Below are the code and all the weights of a small trained network. Each question names an input and a class and asks about switching units off, where a switched-off unit gives its printed mean instead of its output.

import numpy as np


def w(rows, s, z=0):
    codes = np.array(rows[::2]) - 128.0
    scale = np.full(codes.shape[1], s)
    scale[-1] = z or s
    return codes * scale


def f(y):
    return np.maximum(y, 0)


def log_softmax(a):
    a = a - a.max(-1, keepdims=True)
    return a - np.log(np.exp(a).sum(-1, keepdims=True))


def net(x, mask):
    res = np.array(x, float).reshape(1, 4) / 4 @ E
    y = f(res @ A[0][:, :-1].T + A[0][:, -1])
    res = res + np.where(mask, y, B[0][:, -1]) @ B[0][:, :-1]
    return log_softmax(res[-1] @ U[:, :-1].T + U[:, -1])


A, B = {}, {}
E = w([
[126,166,164,125,132,105,149,157,149,128],'x0',
[137,160,111,104,130,146,75,98,254,129],'x1',
[154,88,142,98,229,102,165,103,146,89],'x2',
[116,120,129,151,132,137,135,109,141,157],'x3',
],0.016)
A[0] = w([
[84,138,100,188,62,117,126,132,56,114,254],'neuron 0',
[172,142,110,109,178,100,109,73,190,111,66],'neuron 1',
[155,142,124,156,50,199,58,155,179,144,178],'neuron 2',
[170,144,116,121,179,102,150,116,201,101,114],'neuron 3',
[195,53,155,141,254,128,153,154,151,101,179],'neuron 4',
[124,165,84,93,127,120,78,98,208,122,165],'neuron 5',
],0.0091,0.0048)
B[0] = w([
[184,145,90,200,197,49,107,204,156,199,255],'neuron 0',
[48,180,26,131,99,156,33,101,83,144,183],'neuron 1',
[216,128,141,132,2,158,207,154,135,93,225],'neuron 2',
[65,152,154,135,114,137,113,79,110,194,185],'neuron 3',
[35,55,144,63,198,173,149,87,46,123,232],'neuron 4',
[151,136,127,73,40,232,86,120,198,62,211],'neuron 5',
],0.0093,0.014)
U = w([
[136,183,107,197,166,51,80,243,129,169,216],'0',
[167,151,169,124,68,184,115,154,197,63,114],'1',
[96,43,174,105,254,110,204,121,53,95,167],'2',
[63,177,110,53,169,186,21,28,127,123,6],'3',
],0.0082,0.0023)

Each question gives the input, the list of numbers given to net, and the class t.
The units are the neurons (one row each of A and B). Each row of codes is followed by its name. A weight is (code - 128) times the scale printed after its matrix; where a second scale follows, it is the last column's (A, B and U).
mask holds one flag per neuron, in row order. A switched-off neuron (its flag False) gives its mean, the last column of its row in B, instead of its output. The means were averaged over made-up inputs and are rounded, as every weight is.
A unit's drop is (log p(t) with every unit on - log p(t) with that unit switched off) / (log p(t) with every unit on - log p(t) with every unit switched off).
The circuit of an input: a set's keep is (log p(t) with only the set's units on - log p(t) with every unit switched off) / (log p(t) with every unit on - log p(t) with every unit switched off). Starting from all 6 units, units are removed one at a time, each time the one whose removal leaves the highest keep (on an exact tie, the one counted first), for as long as the keep stays at least 0.8.
circuit, biggest first: the units of the circuit, biggest drop first
k most important neurons: the k neurons with the biggest drops, biggest first
drop when u is switched off: that unit's drop, to one decimal
input [-3,1,7,7], class 3: circuit, biggest first => [neuron 1]
input [-4,-4,-1,-7], class 0: 2 most important neurons => [neuron 4; neuron 0]
input [1,1,-1,7], class 1: circuit, biggest first => [neuron 0; neuron 4]
input [-3,1,5,3], class 3: 2 most important neurons => [neuron 1; neuron 0]
input [6,6,1,2], class 3: 2 most important neurons => [neuron 1; neuron 3]
input [2,-5,0,7], class 0: 2 most important neurons => [neuron 4; neuron 0]
input [6,7,1,-1], class 3: 3 most important neurons => [neuron 1; neuron 3; neuron 0]
input [0,7,0,3], class 1: 2 most important neurons => [neuron 2; neuron 4]
input [2,1,1,1], class 3: 2 most important neurons => [neuron 0; neuron 2]
input [-5,1,8,1], class 3: 3 most important neurons => [neuron 1; neuron 3; neuron 0]
input [7,1,8,5], class 3: 3 most important neurons => [neuron 1; neuron 3; neuron 0]
input [-2,4,-1,-1], class 1: 2 most important neurons => [neuron 4; neuron 2]
input [-1,8,-1,5], class 1: drop when neuron 4 is switched off => 0.1
input [-5,-2,-5,-1], class 0: circuit, biggest first => [neuron 0]
